Below are the code and all the weights of a small trained network. Each question names an input and a class and asks about switching units off, where a switched-off unit gives its printed mean instead of its output.

import numpy as np


def w(rows, s, z=0):
    codes = np.array(rows[::2]) - 128.0
    scale = np.full(codes.shape[1], s)
    scale[-1] = z or s
    return codes * scale


def f(y):
    return y / 2 * (1 + np.tanh(0.7978845608 * (y + 0.044715 * y**3)))


def log_softmax(a):
    a = a - a.max(-1, keepdims=True)
    return a - np.log(np.exp(a).sum(-1, keepdims=True))


def net(x, mask):
    res = np.array(x, float).reshape(1, 2) / 4 @ E
    y = f(res @ A[0][:, :-1].T + A[0][:, -1])
    res = res + np.where(mask, y, B[0][:, -1]) @ B[0][:, :-1]
    return log_softmax(res[-1] @ U[:, :-1].T + U[:, -1])


A, B = {}, {}
E = w([
[87,134,214,253,138,143,195,185,187],'x0',
[213,50,80,173,99,227,65,104,140],'x1',
],0.015)
A[0] = w([
[93,183,120,59,111,76,99,68,62,169],'neuron 1',
[123,78,76,109,99,210,99,109,175,158],'neuron 2',
[217,18,95,141,84,124,87,124,109,151],'neuron 3',
[8,143,116,162,123,110,135,228,181,150],'neuron 4',
[198,140,58,91,97,108,92,118,61,137],'neuron 5',
[152,162,192,205,111,171,165,255,125,175],'neuron 6',
[71,229,178,102,204,70,164,159,113,150],'neuron 7',
[181,53,179,191,84,158,81,134,118,255],'neuron 8',
],0.0092,0.0052)
B[0] = w([
[230,86,189,202,58,17,152,205,220,216],'neuron 1',
[135,62,66,131,116,191,143,185,97,195],'neuron 2',
[149,46,81,97,160,132,61,195,68,215],'neuron 3',
[96,234,167,61,191,179,170,80,143,213],'neuron 4',
[195,65,147,181,30,119,75,67,124,211],'neuron 5',
[123,222,254,176,73,141,31,36,194,226],'neuron 6',
[195,214,114,129,201,87,181,139,16,254],'neuron 7',
[187,115,25,167,25,124,125,140,148,210],'neuron 8',
],0.0091,0.019)
U = w([
[107,165,180,142,56,149,140,86,223,124],'0',
[175,162,102,87,160,75,198,225,81,152],'1',
[176,96,144,148,63,107,101,139,179,210],'2',
[130,165,180,101,179,156,158,91,87,94],'3',
[144,94,34,101,82,192,128,134,8,108],'4',
[82,89,134,114,151,123,116,109,89,4],'5',
],0.012,0.0029)

Each question gives the input, the list of numbers given to net, and the class t.
The units are the neurons (one row each of A and B). Each row of codes is followed by its name. A weight is (code - 128) times the scale printed after its matrix; where a second scale follows, it is the last column's (A, B and U).
mask holds one flag per neuron, in row order. A switched-off neuron (its flag False) gives its mean, the last column of its row in B, instead of its output. The means were averaged over made-up inputs and are rounded, as every weight is.
A unit's drop is (log p(t) with every unit on - log p(t) with that unit switched off) / (log p(t) with every unit on - log p(t) with every unit switched off).
The circuit of an input: a set's keep is (log p(t) with only the set's units on - log p(t) with every unit switched off) / (log p(t) with every unit on - log p(t) with every unit switched off). Starting from all 8 units, units are removed one at a time, each time the one whose removal leaves the highest keep (on an exact tie, the one counted first), for as long as the keep stays at least 0.8.
circuit, biggest first: the units of the circuit, biggest drop first
top k neurons: the k neurons with the biggest drops, biggest first
drop of u: that unit's drop, to one decimal
input [4,3], class 0: circuit, biggest first -> (neuron 6; neuron 1)
input [-8,1], class 2: circuit, biggest first -> (neuron 1)
input [-8,2], class 2: top 3 neurons -> (neuron 1; neuron 5; neuron 7)
input [6,-2], class 0: top 3 neurons -> (neuron 6; neuron 3; neuron 2)
input [7,-3], class 3: top 3 neurons -> (neuron 7; neuron 1; neuron 4)
input [-7,-6], class 2: top 3 neurons -> (neuron 1; neuron 5; neuron 4)
input [0,-2], class 1: top 3 neurons -> (neuron 6; neuron 5; neuron 4)
input [1,-2], class 3: circuit, biggest first -> (neuron 1; neuron 8)
input [8,-4], class 3: top 2 neurons -> (neuron 7; neuron 4)
input [1,2], class 4: top 3 neurons -> (neuron 1; neuron 6; neuron 5)
input [-6,1], class 2: top 2 neurons -> (neuron 1; neuron 7)
input [0,2], class 4: drop of neuron 1 -> 0.7
input [4,7], class 4: drop of neuron 1 -> 1.0
input [8,-1], class 0: circuit, biggest first -> (neuron 6)
input [7,-4], class 3: drop of neuron 7 -> 0.7
